Zet: [ 38  -6 -27  23 -28  36 -20]
poza: [ 47  43  -5  50 -21  -4  55]
mul: [ 30   4 -20  30 -27  28   0]
fopu: [ 44   6 -26  33 -28  44   7]
Ras: [-18 -33 -19 -15  -5   5 -53]
viso: [ 51  44  -8  30 -24  44  56]
rev: [-5 43] | poza
loc: [51] | viso, 1

Vilu: [-42  28 -12  39 -15 -38 -23  40 -39  11 -34 -58 -47  13 -48  36 -59  45]
tun: [-10 -59  32  46  58  50  15  -7 -58 -45 -29  24   3 -18 -34  16  16 -47]
dape: [-36  18  -8 -50  27 -21 -50  27  46   3 -46  51  52 -35  13 -34   4 -59]
Vev: [ 37  47 -25  48 -25 -20  50  -9  36  36 -29  17 -18  -7   6  36 -19 -41]
Lutif: [ 23 -55  36  49  56 -51 -31  -9 -59  36 -20 -13  59   5  37   3  26  27]
Saro: [  3  15  37 -32  30 -12 -44 -28  58 -44  17   9  34  50 -56  51  28  56]
Lubug: [ 20  20 -55  -7  25 -44  50 -11  -8 -50  12  18   0  55 -33  11  40 -26]
Nezet: [ 37  -9 -18   6  50  16 -25  36  36 -20  47 -19 -25  48  36 -41 -29  -7]
perm: [-59 -58 -47 -45 -34 -29 -18 -10  -7   3  15  16  16  24  32  46  50  58] | tun
q: [ 20  20 -55  -7  25 -44  51 -11  -8 -50  12  17   0  55 -33  11  40 -26] | Lubug
q: [-13  59   5  37   3] | Lutif
perm: [ 48 -18 -25  50 -41  17   6 -19 -25  36  -9 -20 -29  47  36  -7  36  37] | Vev

rik: [ -4  -3   0   0  -9  -7  -7  -3   1 -11   6   2  -2  -9  -1  -5  -5   0
   1  -5   5   0  -3  -6  -1   0 -12  -4  -6  -2   4  -7  -9   0  -8  -2
  -5]
zaze: [-17  -6 -14 -20   4   7   6  -7 -24  22 -33 -20 -24  18  -1 -13   2  -8
 -25 -10 -29 -16 -13 -10 -18 -14  15  -2 -15  -7 -32   2 -40  24 -14  15
 -29]
Firuk: [ 15  19  18  20  24 -25  -5  -1  10   0  30 -16   2  -6   4 -27  22  16
  -3 -14 -20  20  50   0  25 -32  44  10 -31 -25   7 -50 -20  39 -39 -22
 -16]
gukaz: [-17  -6 -14 -20   4   7   6  -7 -24  22 -33 -20 -24  18  -1 -13   2  -8
 -25 -10 -29 -16 -13 -10 -18 -14  15  -2 -15  -7 -32   2  17 -20   0 -15
  13]
rupun: [ -5   1  22  16 -32 -20 -20   2  24 -39  50  30   4 -31  19 -16  -6  25
  20 -14  44  20   0 -16  10  15 -50  -1 -22  10  39 -25 -25  18 -27   7
  -3]
q: [20 50  0] | Firuk
q: [ -5   1  22  16 -32 -20 -20   2  24 -39  50  30   4 -31  19 -16  -6  25
  20 -14  44  20   0 -16  10  15 -50  -1 -22  10  39 -25 -25  18 -27   7
  -3] | rupun
rev: [-22  -1 -50  15  10 -16   0  20  44 -14  20] | rupun
q: [-17  -6 -14 -20   4   7   6  -7 -24  22 -33 -20 -24  18  -1 -13   2  -8
 -25 -10 -29 -16 -13 -10 -18 -14  15  -2 -15  -7 -32   2  17 -20   0 -15
  13] | gukaz
q: [ 15  19  18  20  24 -25  -5  -1  10   0  30 -16   2  -6   4 -27  22  16
  -3 -14 -20  20  50   0  25 -32  44  10 -31 -25   7 -50 -20  39 -39 -22
 -16] | Firuk
perm: [ -3   7 -27  18 -25 -25  39  10 -22  -1 -50  15  10 -16   0  20  44 -14
  20  25  -6 -16  19 -31   4  30  50 -39  24   2 -20 -20 -32  16  22   1
  -5] | rupun

Labi: [-10  -6 -30 -49  -4 -15 -29 -52  -6 -39  -9   7  -1 -11]
fod: [-10  -6 -30 -49  -4 -15 -29 -52  -6 -39   2  40   0 -28]
lerul: [-10  -6 -30 -49  -4 -15 -29 -52 -14 -39  -9   7  -9  -5]
q: [-10  -6 -30 -49  -4 -15 -29 -52  -6 -39   2  40   0 -28] | fod
q: [-10  -6 -30 -49  -4 -15 -29 -52  -6 -39  -9   7  -1 -11] | Labi

kepud: [ 12 -54  11   3  25]
lali: [-34  10 -54  11 -36]
gozo: [-62  29  -4   9  -7]
veru: [-25  30 -33  40 -22]
mazom: [-45  18  39 -55 -24]
poki: [-27  42  -9  38  -6]
perm: [-22  40 -33  30 -25] | veru
rev: [ 25   3  11 -54] | kepud
loc: [12] | kepud, 1
rev: [ 11 -54  10] | lali

zupak: [ -3  12   8 -26 -18 -18  -3  13 -32  31  17   0 -25   9 -15]
Kavod: [ -3  12   8 -26 -18 -18  -3  13  44 -54 -31 -50  40  10 -29]
medo: [-12 -30 -37  12  14  12 -13 -45  -2 -63 -40 -40  33 -10 -17]
dabeg: [ -4   1   0 -10  -6  -7  -2   2 -40  33 -40  39 -63   0  -6]
dono: [-25 -15  12  31  -3 -17 -18  13   9   8  -3 -32  17 -26   0]
q: [ -2 -63 -40 -40  33] | medo
perm: [ -3  31  17   0   8 -18 -15   9  12 -32  -3 -26 -18 -25  13] | zupak
q: [ -3  12   8 -26 -18 -18  -3  13  44 -54 -31 -50  40  10 -29] | Kavod
loc: [-50] | Kavod, 12

nadi: [14  7 -3 19 37]
veli: [ 8  6  2 13 58]
ruzel: [14  6 -3 19 37]
q: [14  6 -3 19 37] | ruzel
loc: [8] | veli, 1

suvol: [ -4  17  26 -14  -2 -50]
napul: [  9  34   4   2  14 -29]
duso: [ 26  -8   9   2  27 -10]
dilo: [ 26   6   4  16   7 -20]
vobu: [ 23 -13  -9  33  22  -2]
Mifo: [23  3  9 34  4  1]
ruril: [ 26  13 -14  28   9  12]
luzot: [26 -4  5 48  4 10]
dasit: [ 26  -8  -3   2  27 -10]
Pelo: [35 -3 -3 40  5 23]
lifof: [33 -4  2 42 21 32]
far: [ 36  -4 -20  47  -8  16]
q: [ -5  15  25 -13  -2 -50] | suvol
q: [ 9 34  4  1] | Mifo
q: [23  2  9 34  4  1] | Mifo
loc: [7] | dilo, 5

deza: [ 26  -5 -14   8]
gan: [ -5 -14   6 -39]
Gupod: [35 45 22 27]
Regof: [ 40   8 -27 -30]
gemu: [ 35 -11  22  27]
fasi: [ -6  -4  14 -18]
zaz: [ 20  42  30 -21]
q: [ 35 -11  22  27] | gemu
rev: [  8 -14  -5] | deza

zukis: [  4  -4  -6  -2   0 -20  -6  -3  -1   9   3   0  -6  -2  25  30  -7   7
   9  15 -11   8 -40  -6  -6  27  20  -6  12   1]
biva: [ 12   1  -6  -3  13  20 -20 -15   0  13  13  -3   1   7  11   8   0  -9
 -34   5   3 -25 -15  -2  -5  23  -5  -9   5   3]
Kezub: [  3   0 -23   3  10  19  10  10   1  12  15   0  -9 -10  12   6   4   0
 -10  -8   4  45  27   0  -9   5  -7   5   4  -4]
Kubek: [ 34   3  -7   9 -11  19  -6   9  -3  -1   0  -6   3 -21  15 -11   2 -28
 -29   7  -1 -20  22   4  12  11   8   3   6  -8]
mef: [  9   0 -29   2   6 -13  -5  -6  -2 -18  20   1   2  16 -20   2   6  -1
  38   1   7  -6 -27   3   0   0   3   2 -11   6]
gobe: [  7   3  38  -1 -12  11   8   2  -1 -12 -37   0   9   0  -1  -6  -1 -13
  11  -5   1 -25  34  -4  10  19 -11 -12  10   2]
suv: [  4   0 -19  -9  -1 -17   2  -4  -8 -12  12  -2   9 -14  11 -13  -9  18
  -7  -8  -3 -12   2  -7   0  -6  -7   7   1  -8]
rev: [-6  0  3  9 -1 -3 -6] | zukis
perm: [-29 -28 -21 -20 -11 -11  -8  -7  -6  -6  -3  -1  -1   0   2   3   3   3
   4   6   7   8   9   9  11  12  15  19  22  34] | Kubek

Pived: [23  0 11  1 -5 -9 22 17 -3]
liku: [ 26  29  16  -3 -16 -10   1  26 -14]
Banof: [ -5  43  45  -7 -12  -1   0 -32  12]
ked: [  1  33 -16   1  19   1   2  13 -18]
dil: [ 22   5   1   1  -1  -2 -30  15  -9]
zovim: [  4  50  36 -14 -25  22  45  -5  23]
fug: [25 17  6  1 -8  0 21 23  3]
kina: [ 15  10  12 -11 -35  -8   1  26  10]
loc: [-25] | zovim, 5
q: [22 17] | Pived
loc: [-32] | Banof, 8
loc: [50] | zovim, 2

zaf: [-9 59  5 -3  9 23]
ruk: [20 19  2 -6 -7 59]
bap: [-15 -19 -15  -3   9  34]
q: [20 19  2 -5 -7 59] | ruk
q: [-3  9 34] | bap
q: [-9 59  5 -3  9 23] | zaf
q: [-7 59] | ruk

Nunet: [ 5  3 17 36 57 54]
mebi: [ 5  2 -8 14 56 56]
bak: [22 51 41 36 58 56]
kuzin: [26 51 42 37 57 55]
Gile: [ 5  2 -8  3 57 56]
tufod: [56  6 56 38 37  6]
tefod: [57 42 51 26 36 55]
zer: [ 5  1 -7 29 57 55]
q: [57 42 51 26 36 55] | tefod
perm: [26 36 42 51 55 57] | tefod
perm: [55 26 51 42 37 57] | kuzin

suvif: [ -6 -21 -20  23  -9  37  -4 -13  23 -33  32   6 -12 -47  12   8 -16  -8
 -29  -6 -18  15  18  -8   0   2   8 -63  55]
vavi: [-11 -13 -19  -7  10   2 -27  10 -10 -19  37  28   7 -24 -11  32   7 -17
 -56   0  -1 -22   8  -4 -19  12 -23 -27  12]
Fubaz: [ 27   5  29 -17  -5  -2 -17 -12   5 -11  16  28  -8  -5  10 -29 -13   3
 -20  -5  -9 -22   5  10  38  13  11  -8  15]
Buno: [ 37  -5 -13 -20   6 -23  13   7 -13  16   8  25   5 -23  -5  19  13  23
 -39   6  17  11  15  18   0  20  18 -17  24]
Vodam: [ -9  10  32 -12  12  17  28  14  20  14  11  -3  11 -15  19 -11  -1  10
   7  -5  18  46  23   4  15  -1  38 -41  15]
viri: [ 38 -11  11  16   3  27  29  -5  -8  -9  -5 -17  -8   5 -17 -11  10   5
  -5 -22 -20  13 -29  -2  15  10  28 -13   5]
zem: [ -1  -5   7 -27  10   1   8   9   7 -18   2 -14   2   3  -3 -38  -2  -8
   7  -3 -10  10 -13 -17  -4  -9 -23  -3 -14]
vusu: [ -6 -21 -20  23  -9  37  -4 -13  23 -33  32   6 -12 -47  12   8 -16  -8
 -29  -6 -18  15  18  14  11  -3  11  -7 -38]
guza: [-20  22   4  -3  12  25 -35  12  -3  -7  10   0  12  37  28   7   2  18
 -15  -1  13 -30   1 -27 -22  -6   2 -15  30]
veb: [ -6  16 -12  14   1  19 -43   5   2  -4  37  28   7 -14  13  12   5   2
  -2   3  -6  -3  34   9  -9  17  -2   5  30]
Buror: [-26 -42 -14  17 -12   4 -10 -12 -33  14   1   7 -10   7 -29 -10   7 -11
 -37   4 -31  12  18 -26  10  10  14 -17  11]
perm: [-17 -29  10   3 -17  11  38  10  -8 -12 -11  29 -22   5  27  -2   5  15
 -20 -13  -5  16  -8   5  -5  -5  -9  28  13] | Fubaz
q: [ -6 -21 -20  23  -9  37  -4 -13  23 -33  32   6 -12 -47  12   8 -16  -8
 -29  -6 -18  15  18  -8   0   2   8 -63  55] | suvif
rev: [  3  16  11 -11] | viri
loc: [-31] | Buror, 21
q: [ -6  16 -12  14   1  19 -43   5   2  -4  37  28   7 -14  13  12   5   2
  -2   3  -6  -3  34   9  -9  17  -2   5  30] | veb

ruri: [ 16  22 -16  19 -14  21  18 -19 -37 -17  -4  36  -3  -6 -16  18  38  15
  -8 -33 -14  27   7  19  38]
Kob: [ 29  27 -11  14  -3   1  11 -21 -12 -31  30 -39 -32  17 -27 -32   7  39
  11 -21  17  12   9  -7 -16]
fepo: [-28  24  -6  18   9 -11 -15 -25   2   8  -2  17  24 -11  14  51  25 -34
   1 -17 -19  22   9   0  51]
risi: [ 29  27 -11  14  -3   1  11 -21 -12 -31  30 -39 -32  17 -27 -32   7  39
  11 -21  17  17  -5  -7 -16]
loc: [0] | fepo, 24
perm: [ 14  25  51  24   9  -6 -19 -25   2   8   1   0 -17 -28 -11 -34  18  17
  -2   9 -11  22 -15  24  51] | fepo
q: [ 16  22 -16  19 -14  21  18 -19 -37 -17  -4  36  -3  -6 -16  18  38  15
  -8 -33 -14  27   7  19  38] | ruri
q: [ 36  -3  -6 -16  18  38  15  -8 -33 -14] | ruri
q: [ 29  27 -11  14  -3   1  11 -21 -12 -31  30 -39 -32  17 -27 -32   7  39
  11 -21  17  17  -5  -7 -16] | risi
loc: [-33] | ruri, 20

viz: [-25   9  38   1   3]
zafed: [  2 -57  -1   8 -25]
Rubef: [ 1 -8 14  4  0]
doki: [  2 -26 -57   8  -1]
perm: [ -1   8 -57 -26   2] | doki
rev: [ 0  4 14] | Rubef
loc: [-26] | doki, 2
q: [  2 -26 -57   8  -1] | doki

